Below are the code and all the weights of a small trained network. Each question names an input and a target symbol and asks about switching units off, where a switched-off unit gives its printed mean instead of its output.

import numpy as np


def w(rows, s, z=0):
    codes = np.array(rows[::2]) - 128.0
    scale = np.full(codes.shape[1], s)
    scale[-1] = z or s
    return codes * scale


def f(y):
    return y / 2 * (1 + np.tanh(0.7978845608 * (y + 0.044715 * y**3)))


def softmax(a):
    e = np.exp(a - a.max(-1, keepdims=True))
    return e / e.sum(-1, keepdims=True)


def log_softmax(a):
    a = a - a.max(-1, keepdims=True)
    return a - np.log(np.exp(a).sum(-1, keepdims=True))


def net(x, mask):
    ids = ['ΦΨαζηλξσ'.index(c) for c in x.split()]
    T = len(ids)
    res = E[ids] + P[:T]
    u = 0
    for l in range(2):
        q, k, v = (res @ M[l].T for M in (Q, K, V))
        z = softmax(np.where(np.tri(T) > 0, q @ k.T / 3**0.5, -1e9)) @ v
        res = res + np.where(mask[u], z, O[l][:, -1]) @ O[l][:, :-1]
        u += 1
        y = f(res @ A[l][:, :-1].T + A[l][:, -1])
        res = res + np.where(mask[u : u + 16], y, B[l][:, -1]) @ B[l][:, :-1]
        u += 16
    return log_softmax(res[-1] @ U[:, :-1].T + U[:, -1])


Q, K, V, O, A, B = {}, {}, {}, {}, {}, {}
E = w([
[110,44,187],'Φ',
[88,115,200],'Ψ',
[150,75,2],'α',
[83,150,76],'ζ',
[122,99,226],'η',
[42,59,136],'λ',
[231,126,159],'ξ',
[166,195,108],'σ',
],0.02)
P = w([
[195,76,24],'0',
[176,116,2],'1',
[155,118,37],'2',
[143,121,68],'3',
[129,129,87],'4',
[121,127,107],'5',
[112,134,127],'6',
[98,135,147],'7',
[90,142,163],'8',
[80,152,179],'9',
[70,152,198],'10',
[60,167,213],'11',
[56,155,236],'12',
[43,168,244],'13',
],0.006)
Q[0] = w([
[2,34,57],'0.h1',
[39,133,92],'0.h1',
[220,204,85],'0.h1',
],0.0065)
K[0] = w([
[119,95,32],'0.h1',
[155,91,97],'0.h1',
[212,254,135],'0.h1',
],0.011)
V[0] = w([
[169,164,120],'0.h1',
[72,83,14],'0.h1',
[197,119,1],'0.h1',
],0.0062)
O[0] = w([
[200,144,108,98],'0.h1',
[1,218,80,255],'0.h1',
[15,142,131,235],'0.h1',
],0.0045,0.0037)
A[0] = w([
[87,128,70,156],'0.n1',
[230,254,125,112],'0.n2',
[199,204,141,159],'0.n3',
[167,132,107,211],'0.n4',
[100,49,149,55],'0.n5',
[146,81,80,163],'0.n6',
[150,145,225,108],'0.n7',
[130,221,107,51],'0.n8',
[202,51,62,72],'0.n9',
[191,204,109,5],'0.n10',
[188,87,105,171],'0.n11',
[145,147,187,114],'0.n12',
[137,143,163,64],'0.n13',
[186,58,34,175],'0.n14',
[147,134,154,111],'0.n15',
[153,61,132,123],'0.n16',
],0.0093,0.0022)
B[0] = w([
[109,77,92,246],'0.n1',
[9,182,193,218],'0.n2',
[20,123,217,189],'0.n3',
[99,183,143,146],'0.n4',
[120,149,178,198],'0.n5',
[255,130,226,151],'0.n6',
[158,38,128,252],'0.n7',
[73,185,117,152],'0.n8',
[212,159,120,160],'0.n9',
[117,207,217,153],'0.n10',
[114,179,93,157],'0.n11',
[117,50,124,187],'0.n12',
[112,103,150,139],'0.n13',
[234,194,194,191],'0.n14',
[63,110,147,143],'0.n15',
[154,195,188,158],'0.n16',
],0.0059,0.0047)
Q[1] = w([
[78,191,144],'1.h1',
[73,32,113],'1.h1',
[46,1,106],'1.h1',
],0.009)
K[1] = w([
[132,110,122],'1.h1',
[72,103,202],'1.h1',
[78,116,253],'1.h1',
],0.012)
V[1] = w([
[185,84,126],'1.h1',
[121,205,199],'1.h1',
[90,6,114],'1.h1',
],0.011)
O[1] = w([
[254,111,47,123],'1.h1',
[126,184,221,173],'1.h1',
[162,56,164,253],'1.h1',
],0.0084,0.0046)
A[1] = w([
[108,125,92,121],'1.n1',
[249,156,136,192],'1.n2',
[117,198,183,31],'1.n3',
[160,128,158,126],'1.n4',
[11,106,175,121],'1.n5',
[155,85,132,40],'1.n6',
[139,63,87,82],'1.n7',
[130,137,131,145],'1.n8',
[134,25,160,87],'1.n9',
[189,118,250,181],'1.n10',
[122,93,254,41],'1.n11',
[49,173,120,253],'1.n12',
[154,215,164,123],'1.n13',
[28,195,142,101],'1.n14',
[88,145,167,55],'1.n15',
[87,231,174,195],'1.n16',
],0.0081,0.0043)
B[1] = w([
[50,199,100,134],'1.n1',
[119,255,73,168],'1.n2',
[77,45,84,158],'1.n3',
[131,203,120,146],'1.n4',
[208,122,48,246],'1.n5',
[103,135,14,136],'1.n6',
[13,74,72,144],'1.n7',
[120,117,146,131],'1.n8',
[157,96,42,199],'1.n9',
[102,238,125,250],'1.n10',
[99,151,40,240],'1.n11',
[143,151,207,209],'1.n12',
[28,44,167,153],'1.n13',
[161,163,124,209],'1.n14',
[157,93,55,160],'1.n15',
[183,20,170,206],'1.n16',
],0.0048,0.013)
U = w([
[137,42,116,127],'Φ',
[103,228,194,158],'Ψ',
[185,233,136,2],'α',
[91,120,254,226],'ζ',
[38,214,75,4],'η',
[214,104,126,157],'λ',
[65,114,99,19],'ξ',
[198,156,33,185],'σ',
],0.0088,0.006)

Each question gives the input, a string of symbols that net reads in full, and the target symbol t.
The units are the heads (3 rows each of Q, K, V and O) and the neurons (one row each of A and B). Each row of codes is followed by its name. A weight is (code - 128) times the scale printed after its matrix; where a second scale follows, it is the last column's (O, A, B and U).
mask holds one flag per unit, layer by layer, with each layer's heads first. A switched-off unit (its flag False) gives its mean, the last column of its rows in O or B, instead of its output. The means were averaged over made-up inputs and are rounded, as every weight is.
A unit's drop is (log p(t) with every unit on - log p(t) with that unit switched off) / (log p(t) with every unit on - log p(t) with every unit switched off).
The circuit of an input: a set's keep is (log p(t) with only the set's units on - log p(t) with every unit switched off) / (log p(t) with every unit on - log p(t) with every unit switched off). Starting from the 12 units with the biggest drops (on a tie, the unit counted first), units are removed one at a time, each time the one whose removal leaves the highest keep (on an exact tie, the one counted first), for as long as the keep stays at least 0.8.
units of the circuit, in order: the units of the circuit, biggest drop first
unit that matters most: the unit with the biggest drop
top k neurons: the k neurons with the biggest drops, biggest first
k most important neurons of layer l: the k neurons of layer l with the biggest drops, biggest first
drop of u: that unit's drop, to one decimal
input η ζ α σ σ σ η α, target ζ: top 2 neurons : 0.n2, 0.n3
input λ α η, target Φ: units of the circuit, in order : 1.h1, 0.n14, 0.n2, 0.n10
input σ ξ Φ σ ξ, target ζ: top 2 neurons : 1.n16, 1.n13
input λ α λ ζ α ξ η λ ξ, target Ψ: top 4 neurons : 0.n14, 1.n5, 0.n2, 0.n3
input α Ψ Φ Φ Φ Ψ, target Φ: units of the circuit, in order : 1.h1, 0.n14, 0.n2, 0.n10
input η λ η α α η λ α α, target Φ: units of the circuit, in order : 1.h1, 1.n10, 1.n2
input ξ η α σ η η λ λ η α, target Φ: top 2 neurons : 1.n10, 0.n1
input λ σ ζ η ξ ζ, target Ψ: 3 most important neurons of layer 0 : 0.n3, 0.n2, 0.n10
input ξ η ξ η, target Ψ: top 4 neurons : 0.n3, 0.n2, 0.n16, 0.n1
input ξ σ ξ ζ Φ η σ Ψ η η Ψ, target σ: top 2 neurons : 0.n7, 1.n9
input η η σ α α σ α, target Ψ: top 2 neurons : 0.n2, 0.n1
input σ ξ η α η σ Ψ ξ η Ψ Ψ ζ Ψ Φ, target Φ: 3 most important neurons of layer 0 : 0.n14, 0.n9, 0.n7
input Ψ λ ζ Ψ, target Φ: top 2 neurons : 0.n2, 0.n14
input α ξ α, target Ψ: most important neuron of layer 0 : 0.n1
input α α ζ η Ψ σ σ η ξ ξ ζ σ, target ζ: unit that matters most : 0.h1
input Φ λ Φ ζ λ, target Φ: top 2 neurons : 1.n10, 0.n2
input Φ Φ ξ, target Ψ: 2 most important neurons of layer 1 : 1.n13, 1.n5
input ξ ζ Ψ σ ζ, target ζ: 4 most important neurons of layer 1 : 1.n16, 1.n12, 1.n11, 1.n10
input α λ σ, target Ψ: 3 most important neurons of layer 0 : 0.n14, 0.n7, 0.n2
input σ Ψ λ, target ζ: 2 most important neurons of layer 1 : 1.n12, 1.n9
input σ η Φ, target Ψ: top neuron : 1.n10
input η η ζ σ Φ σ, target ζ: drop of 1.n16 : 0.2
input η η Φ Φ, target σ: drop of 0.n2 : 0.3
input Ψ η ξ Φ, target Ψ: drop of 1.n5 : 0.2
input σ η λ α η σ ξ, target α: drop of 0.n6 : 0.3
